Below is a small trained network, with its code and all its weights. Each question gives an input and a class and asks what happens when units are switched off, that is, made to give their printed mean instead of their output.

import numpy as np


def w(rows, s, z=0):
    codes = np.array(rows[::2]) - 128.0
    scale = np.full(codes.shape[1], s)
    scale[-1] = z or s
    return codes * scale


def f(y):
    return y / 2 * (1 + np.tanh(0.7978845608 * (y + 0.044715 * y**3)))


def log_softmax(a):
    a = a - a.max(-1, keepdims=True)
    return a - np.log(np.exp(a).sum(-1, keepdims=True))


def net(x, mask):
    res = np.array(x, float).reshape(1, 5) / 4 @ E
    y = f(res @ A[0][:, :-1].T + A[0][:, -1])
    res = res + np.where(mask, y, B[0][:, -1]) @ B[0][:, :-1]
    return log_softmax(res[-1] @ U[:, :-1].T + U[:, -1])


A, B = {}, {}
E = w([
[58,201,166,247,149,188],'x0',
[236,71,131,188,47,224],'x1',
[202,195,129,255,164,8],'x2',
[126,134,107,126,125,131],'x3',
[185,254,213,85,188,190],'x4',
],0.0051)
A[0] = w([
[118,85,199,158,92,119,254],'n1',
[218,82,126,178,62,191,66],'n2',
[25,201,93,222,88,213,108],'n3',
[128,116,111,149,132,107,55],'n4',
[234,67,123,6,128,67,98],'n5',
[176,168,95,179,138,63,88],'n6',
[209,83,128,199,74,205,75],'n7',
[171,165,112,211,119,50,98],'n8',
[68,44,63,205,67,114,136],'n9',
[63,49,83,165,113,73,88],'n10',
[23,107,185,238,178,206,98],'n11',
[82,96,155,81,90,187,69],'n12',
[157,162,229,61,163,95,148],'n13',
[186,173,130,172,107,47,77],'n14',
[42,34,117,185,104,91,118],'n15',
[3,123,86,62,103,245,110],'n16',
[5,140,97,120,190,68,108],'n17',
[131,161,154,93,158,132,137],'n18',
[186,228,172,83,163,190,115],'n19',
[210,183,38,162,103,233,138],'n20',
[95,97,150,63,94,179,98],'n21',
[22,213,143,56,123,35,83],'n22',
],0.0075,0.0079)
B[0] = w([
[140,181,30,176,162,111,253],'n1',
[56,24,133,92,174,134,152],'n2',
[134,113,126,55,87,36,190],'n3',
[136,92,184,85,124,154,108],'n4',
[121,138,115,34,111,21,185],'n5',
[166,122,169,92,195,140,152],'n6',
[62,15,114,124,159,131,158],'n7',
[194,136,143,95,206,129,174],'n8',
[141,185,137,90,106,198,209],'n9',
[131,162,155,47,77,184,169],'n10',
[141,104,131,47,90,36,186],'n11',
[177,95,177,122,160,141,142],'n12',
[120,141,95,103,96,164,187],'n13',
[169,113,174,70,209,136,149],'n14',
[128,166,140,68,99,188,187],'n15',
[193,152,152,174,237,110,216],'n16',
[98,71,58,123,152,159,193],'n17',
[110,143,132,132,116,151,155],'n18',
[142,159,137,57,64,210,196],'n19',
[75,126,66,96,144,142,169],'n20',
[163,141,157,131,167,125,158],'n21',
[81,3,90,130,143,142,189],'n22',
],0.02,0.0066)
U = w([
[90,49,101,143,151,153,126],'0',
[196,111,165,148,200,133,88],'1',
[136,128,80,147,138,129,254],'2',
[138,106,135,106,99,56,107],'3',
[137,131,127,118,104,192,61],'4',
[120,144,126,246,95,117,113],'5',
],0.012,0.0085)

Each question gives the input, the list of numbers given to net, and the class t.
The units are the neurons (one row each of A and B). Each row of codes is followed by its name. A weight is (code - 128) times the scale printed after its matrix; where a second scale follows, it is the last column's (A, B and U).
mask holds one flag per neuron, in row order. A switched-off neuron (its flag False) gives its mean, the last column of its row in B, instead of its output. The means were averaged over made-up inputs and are rounded, as every weight is.
A unit's drop is (log p(t) with every unit on - log p(t) with that unit switched off) / (log p(t) with every unit on - log p(t) with every unit switched off).
The circuit of an input: a set's keep is (log p(t) with only the set's units on - log p(t) with every unit switched off) / (log p(t) with every unit on - log p(t) with every unit switched off). Starting from the 12 units with the biggest drops (on a tie, the unit counted first), units are removed one at a time, each time the one whose removal leaves the highest keep (on an exact tie, the one counted first), for as long as the keep stays at least 0.8.
circuit, biggest first: the units of the circuit, biggest drop first
unit that matters most: the unit with the biggest drop
k most important neurons: the k neurons with the biggest drops, biggest first
drop when u is switched off: that unit's drop, to one decimal
input [7,6,4,-6,-5], class 3: 4 most important neurons -> [n11, n3, n17, n22]
input [1,5,7,7,-1], class 1: most important neuron -> [n8]
input [-1,6,-5,-3,6], class 0: circuit, biggest first -> [n7, n2]
input [-3,-5,0,5,-3], class 0: circuit, biggest first -> [n22, n17]
input [8,-4,-7,-2,-3], class 3: 3 most important neurons -> [n11, n3, n8]
input [-7,-4,-8,0,-7], class 1: 3 most important neurons -> [n16, n21, n12]
input [6,7,-6,6,0], class 0: 2 most important neurons -> [n7, n2]
input [3,8,-3,-3,5], class 0: 2 most important neurons -> [n7, n2]
input [1,0,2,-3,5], class 4: 2 most important neurons -> [n19, n16]
input [-5,3,3,-2,-8], class 4: 3 most important neurons -> [n9, n10, n15]
input [3,-7,1,5,-7], class 0: 3 most important neurons -> [n17, n22, n19]
input [-5,8,3,8,-7], class 0: 2 most important neurons -> [n2, n7]
input [8,-2,-5,4,0], class 3: drop when n3 is switched off -> 0.5
input [-5,6,1,3,-7], class 4: unit that matters most -> n9
input [2,-8,-4,-4,-1], class 0: drop when n22 is switched off -> 0.3
input [7,-6,0,1,-3], class 3: drop when n11 is switched off -> 1.2
